Below is a small trained network, with its code and all its weights. Each question gives an input and a target symbol and asks what happens when units are switched off, that is, made to give their printed mean instead of their output.

import numpy as np


def w(rows, s, z=0):
    codes = np.array(rows[::2]) - 128.0
    scale = np.full(codes.shape[1], s)
    scale[-1] = z or s
    return codes * scale


def f(y):
    return np.maximum(y, 0)


def softmax(a):
    e = np.exp(a - a.max(-1, keepdims=True))
    return e / e.sum(-1, keepdims=True)


def log_softmax(a):
    a = a - a.max(-1, keepdims=True)
    return a - np.log(np.exp(a).sum(-1, keepdims=True))


def net(x, mask):
    ids = ['αδεζλξπφω'.index(c) for c in x.split()]
    T = len(ids)
    res = E[ids] + P[:T]
    u = 0
    for l in range(3):
        r = res
        for j in range(2):
            rows = slice(2 * j, 2 * j + 2)
            q, k, v = (r @ M[l][rows].T for M in (Q, K, V))
            z = softmax(np.where(np.tri(T) > 0, q @ k.T / 2**0.5, -1e9)) @ v
            o = O[l][rows]
            res = res + np.where(mask[u + j], z, o[:, -1]) @ o[:, :-1]
        u += 2
        y = f(res @ A[l][:, :-1].T + A[l][:, -1])
        res = res + np.where(mask[u : u + 4], y, B[l][:, -1]) @ B[l][:, :-1]
        u += 4
    return log_softmax(res[-1] @ U[:, :-1].T + U[:, -1])


Q, K, V, O, A, B = {}, {}, {}, {}, {}, {}
E = w([
[155,66,63],'α',
[134,119,161],'δ',
[168,119,157],'ε',
[15,41,56],'ζ',
[83,98,132],'λ',
[98,225,5],'ξ',
[187,107,130],'π',
[122,82,97],'φ',
[116,209,153],'ω',
],0.018)
P = w([
[129,191,82],'0',
[73,227,104],'1',
[177,168,89],'2',
[90,135,121],'3',
[207,163,55],'4',
[62,129,123],'5',
[182,189,95],'6',
[1,252,58],'7',
[171,195,108],'8',
[100,71,20],'9',
[173,196,95],'10',
],0.0084)
Q[0] = w([
[223,151,181],'0.h1',
[169,174,230],'0.h1',
[127,246,72],'0.h2',
[150,83,175],'0.h2',
],0.011)
K[0] = w([
[101,117,113],'0.h1',
[150,151,118],'0.h1',
[146,214,45],'0.h2',
[154,9,169],'0.h2',
],0.011)
V[0] = w([
[206,106,172],'0.h1',
[66,122,154],'0.h1',
[66,253,42],'0.h2',
[2,99,195],'0.h2',
],0.0078)
O[0] = w([
[175,109,129,94],'0.h1',
[111,153,78,129],'0.h1',
[79,191,1,253],'0.h2',
[246,34,180,102],'0.h2',
],0.0063,0.021)
A[0] = w([
[126,2,165,66],'0.n1',
[82,47,26,169],'0.n2',
[38,128,62,82],'0.n3',
[107,225,18,253],'0.n4',
],0.0083,0.0026)
B[0] = w([
[147,254,166,129],'0.n1',
[53,124,175,183],'0.n2',
[171,63,180,201],'0.n3',
[152,188,226,252],'0.n4',
],0.0088,0.044)
Q[1] = w([
[11,16,2],'1.h1',
[111,130,201],'1.h1',
[210,152,172],'1.h2',
[55,142,52],'1.h2',
],0.0067)
K[1] = w([
[227,2,19],'1.h1',
[19,121,60],'1.h1',
[178,34,56],'1.h2',
[102,236,23],'1.h2',
],0.0047)
V[1] = w([
[114,237,51],'1.h1',
[115,118,106],'1.h1',
[24,255,103],'1.h2',
[186,46,246],'1.h2',
],0.0038)
O[1] = w([
[201,29,167,192],'1.h1',
[254,115,115,61],'1.h1',
[249,49,128,254],'1.h2',
[90,102,97,179],'1.h2',
],0.0071,0.0082)
A[1] = w([
[72,37,137,133],'1.n1',
[201,196,65,254],'1.n2',
[20,183,201,100],'1.n3',
[2,95,135,132],'1.n4',
],0.0098,0.0065)
B[1] = w([
[127,99,75,143],'1.n1',
[2,153,197,137],'1.n2',
[223,91,141,254],'1.n3',
[176,188,132,150],'1.n4',
],0.009,0.035)
Q[2] = w([
[82,147,96],'2.h1',
[122,3,168],'2.h1',
[101,76,117],'2.h2',
[76,205,81],'2.h2',
],0.0078)
K[2] = w([
[110,153,92],'2.h1',
[229,115,255],'2.h1',
[48,145,126],'2.h2',
[164,207,130],'2.h2',
],0.015)
V[2] = w([
[196,128,193],'2.h1',
[234,36,158],'2.h1',
[107,254,141],'2.h2',
[2,144,131],'2.h2',
],0.0077)
O[2] = w([
[161,253,83,253],'2.h1',
[77,34,81,217],'2.h1',
[157,170,151,113],'2.h2',
[118,158,96,81],'2.h2',
],0.0073,0.039)
A[2] = w([
[219,181,202,3],'2.n1',
[250,100,48,34],'2.n2',
[127,174,110,137],'2.n3',
[56,126,95,160],'2.n4',
],0.011,0.0052)
B[2] = w([
[44,91,4,254],'2.n1',
[111,23,92,163],'2.n2',
[31,16,253,148],'2.n3',
[79,189,13,133],'2.n4',
],0.0067,0.047)
U = w([
[190,196,77,184],'α',
[104,150,122,169],'δ',
[41,73,153,96],'ε',
[145,29,131,123],'ζ',
[225,189,83,254],'λ',
[164,187,2,81],'ξ',
[33,75,152,82],'π',
[180,172,88,176],'φ',
[39,125,122,48],'ω',
],0.008,0.007)

Each question gives the input, a string of symbols that net reads in full, and the target symbol t.
The units are the heads (2 rows each of Q, K, V and O) and the neurons (one row each of A and B). Each row of codes is followed by its name. A weight is (code - 128) times the scale printed after its matrix; where a second scale follows, it is the last column's (O, A, B and U).
mask holds one flag per unit, layer by layer, with each layer's heads first. A switched-off unit (its flag False) gives its mean, the last column of its rows in O or B, instead of its output. The means were averaged over made-up inputs and are rounded, as every weight is.
A unit's drop is (log p(t) with every unit on - log p(t) with that unit switched off) / (log p(t) with every unit on - log p(t) with every unit switched off).
The circuit of an input: a set's keep is (log p(t) with only the set's units on - log p(t) with every unit switched off) / (log p(t) with every unit on - log p(t) with every unit switched off). Starting from the 12 units with the biggest drops (on a tie, the unit counted first), units are removed one at a time, each time the one whose removal leaves the highest keep (on an exact tie, the one counted first), for as long as the keep stays at least 0.8.
units of the circuit, in order: the units of the circuit, biggest drop first
k most important neurons: the k neurons with the biggest drops, biggest first
k most important neurons of layer l: the k neurons of layer l with the biggest drops, biggest first
drop of u: that unit's drop, to one decimal
input φ α δ ε ζ π λ ξ α α, target ξ: units of the circuit, in order	0.n4, 0.h2, 0.n3, 2.h1
input λ ξ α ζ λ λ ζ ζ ω ζ, target ξ: 2 most important neurons	1.n3, 0.n4
input ξ ε α ξ λ λ λ ξ φ α, target ξ: 3 most important neurons	1.n3, 0.n4, 2.n4
input ξ λ λ α φ ξ π π φ δ, target ξ: 4 most important neurons	1.n3, 0.n4, 2.n4, 0.n3
input φ ζ α ε ξ ω, target ξ: units of the circuit, in order	1.n3, 2.n1, 0.h2
input δ λ ζ ξ ξ ξ λ ε φ ζ, target ξ: 3 most important neurons	0.n4, 1.n3, 1.n1
input ξ α δ π, target ξ: 2 most important neurons	1.n3, 0.n4
input π λ ξ ζ ζ α φ λ, target ξ: 3 most important neurons	1.n3, 0.n3, 2.n1
input λ ζ ω λ ξ ω, target ξ: 4 most important neurons	1.n3, 2.n1, 0.n4, 0.n3
input ξ δ φ ζ λ λ, target ξ: 4 most important neurons	1.n3, 0.n4, 0.n3, 2.n4
input λ ξ φ ξ ω ω λ ε, target ξ: units of the circuit, in order	0.h2
input λ λ ζ λ ζ π φ π ε ζ, target ζ: units of the circuit, in order	2.n1, 0.n3
input π ε δ ζ, target ζ: units of the circuit, in order	0.n4, 2.n1, 0.n3
input α φ ζ ξ δ ε, target ξ: 2 most important neurons of layer 1	1.n3, 1.n4
input λ δ ξ π π φ δ ξ φ π, target ξ: 2 most important neurons of layer 0	0.n4, 0.n2
input ζ ζ ω ξ π δ, target ξ: 4 most important neurons	1.n3, 0.n4, 2.n4, 0.n2
input ζ ξ α λ φ φ, target ξ: most important neuron of layer 1	1.n3
input δ π ξ ζ φ λ λ λ ξ φ, target ξ: drop of 2.h1	0.2
